Each row has a hidden value; after the row comes its tier, the name of the range that the value falls in. Each part has its own.
(in the rows, 128 means zero)
[115 133 139 169 129 130 137 133 120 121 216 127  89 133 128 126 119 129]	Larel
[122  62 140 122 128 124 129 127  75 157 196 118 126 162 145 111 113 177]	Larel
[131  66 143 155 122 124 132 115  95 148 141 136 109 148 136 134 109 154]	Digo
[125 130 132  73 131 128 118 130 132 122  63 121 176 116 129 125 127 131]	Befe
[124 130 128 179 125 130 138 133 106 139 228 127  74 145 129 124 128 139]	Digo
[128  18 154  79 129 121 123 115  79 157  90 125 179 150 149 120  98 172]	Digo
[132 131 117 177 123 127 134 130 121 135 193 129  84 141 127 129 137 127]	poki
[130 151 109 185 124 128 136 133 130 133 219 128  68 137 125 126 148 116]	poki
[123  70 166  71 132 128 123 122  99 133  63 130 190 128 142 129  82 157]	Befe
[135 115 121  68 130 124 115 121 133 123  37 126 175 117 128 128 136 120]	zunif
[128 153 103 183 125 128 135 134 125 134 224 122  72 140 126 120 150 122]	Larel
[125  64 174 106 129 129 131 118  91 132  90 136 159 133 141 133  70 160]	Larel
[129 101 131 168 124 126 136 126  93 148 212 128  93 151 137 124 119 150]	poki
[128  74 160  65 131 127 120 119  81 127  36 134 193 119 137 134  89 152]	zunif
[128  48 150  61 131 124 119 119 103 141  62 125 193 132 141 124 104 163]	Befe
